Each row has a name. Each question is about the rows just above it.

S: [-62.6  -6.6  17.6 -30.4 -30.6 -73.3  -4.4]
W: [-72.1 -19.1  10.9   6.3   0.9 -17.6  26.7]
P: [-42.5 -14.3 -30.2  15.0  60.5  80.4  26.0]
A: [-59.1  16.4 -18.1 -32.7 -17.5  51.2  19.7]
B: [-42.5 -17.5 -30.2 -17.5  60.5  80.4  26.0]
The entry that follows [-17.6]:
[26.7]
What comes right after [51.2] in the named rows?
[19.7]
What comes right after [-18.1] in the named rows?
[-32.7]
What comes right after [10.9] in the named rows?
[6.3]

M: [  2.9 -91.9   3.5  36.5 -62.4  45.0 -37.2  59.4  43.5  -8.5  19.5  59.0
  65.6]
C: [ 14.0 -71.1 -34.9   4.5   3.2  -4.3   9.1  16.1 -53.2 -15.7  11.1  25.0
  17.9]
F: [ 16.0 -22.3 -34.9   4.5   3.2  -4.3   9.1  16.1 -53.2  11.0 -35.0  25.0
  17.9]
R: [ 14.0 -71.1 -34.9   4.5  11.2  -4.3   9.1  16.1 -53.2   9.2  11.1  25.0
  17.9]
The entry that follows [-35.0]:
[25.0]
The entry that follows [-15.7]:
[11.1]
What comes right after [11.2] in the named rows?
[-4.3]
What comes right after [2.9] in the named rows?
[-91.9]
Right after [36.5] comes
[-62.4]

L: [-22.5  -4.7 -11.8  50.4]
D: [-19.1  18.3 -17.5   9.9]
K: [ 34.7  12.6   5.5 -19.6]
Q: [-16.9 -32.6 -10.9 -31.1]
N: [29.8 -4.4 10.2  2.8]
U: [  1.1 -72.0  10.3  -5.3]
H: [ -8.0  34.9   3.0 -17.4]
V: [  6.8 -14.0  -1.7  -7.5]
X: [ 53.7 -48.0  36.1 -32.1]
T: [ 50.1 -28.6  23.9  11.6]
Right after [-17.5] comes
[9.9]
The entry that follows [-4.7]:
[-11.8]

bunaz: [-40.4 -34.7 -23.0  39.2  58.2 -14.1]
kab: [ 39.7  15.3  46.6 -58.8 -40.1   9.0]
togu: [ 39.7  15.3  46.6 -26.6 -76.6  17.8]
goge: [-27.6 -40.2 -23.1 -49.0  45.0 -41.3]
Mase: [-18.1  14.3   4.3 -29.2 -25.4  -8.0]
letap: [  5.1  -4.7  19.3 -13.3 -79.0  -7.3]
Boka: [ -8.9   1.6   0.7 -34.5 -31.7  -6.7]
Nevur: [65.9 29.1 28.0 66.5  8.5 -7.4]
What comes right after [-40.1] in the named rows?
[9.0]
The entry that follows [-49.0]:
[45.0]
The entry that follows [-34.5]:
[-31.7]
The entry that follows [-13.3]:
[-79.0]

E: [ -4.7 -27.0 -29.2 -28.6 -25.4  10.0 -14.9  50.8 -16.8   8.1 -29.4  -0.3
   1.7 -12.3]
Z: [ -0.6  48.7 -26.8  15.8 -32.9   1.8   7.4 -53.3  90.7 -38.5 -41.8 -10.9
 -73.3 -24.0]
J: [  6.2  -5.7  10.2  -5.5 -13.0   4.0  -1.4 -16.0 -19.7 -36.1  13.2  20.6
  13.8  16.6]
G: [  0.7  30.7 -43.4  15.6  29.8 -18.6  -0.4 -57.2  24.5 -12.5 -74.8   9.6
 -28.8 -18.1]
Y: [ -0.6  48.7 -26.8  15.8 -32.9  88.9   7.4 -53.3  90.7 -38.5 -41.8 -10.9
 -73.3 -29.0]
What comes right after [20.6] in the named rows?
[13.8]
Right after [1.7] comes
[-12.3]
Right after [-27.0] comes
[-29.2]

bizag: [ -0.2  13.8  -6.4 -30.2  34.0 -31.6 -65.1 -32.9  -8.2  -3.9  12.4 -43.3]
rogi: [ 31.7  43.7 -62.7  -9.5 -36.8  -6.8  16.7 -11.9  25.9  27.4  42.3  33.0]
pil: [ 31.7  74.4  17.7  -9.5 -36.8  -6.8  16.7 -11.9  25.9  27.4  42.3  33.0]
Kiba: [ 41.6  74.3  42.4 -54.8  47.7  17.4 -46.2  10.0 -49.1  15.8  35.1 -29.9]
Right after [74.3] comes
[42.4]
What comes right after [10.0] in the named rows?
[-49.1]
What comes right after [-62.7] in the named rows?
[-9.5]

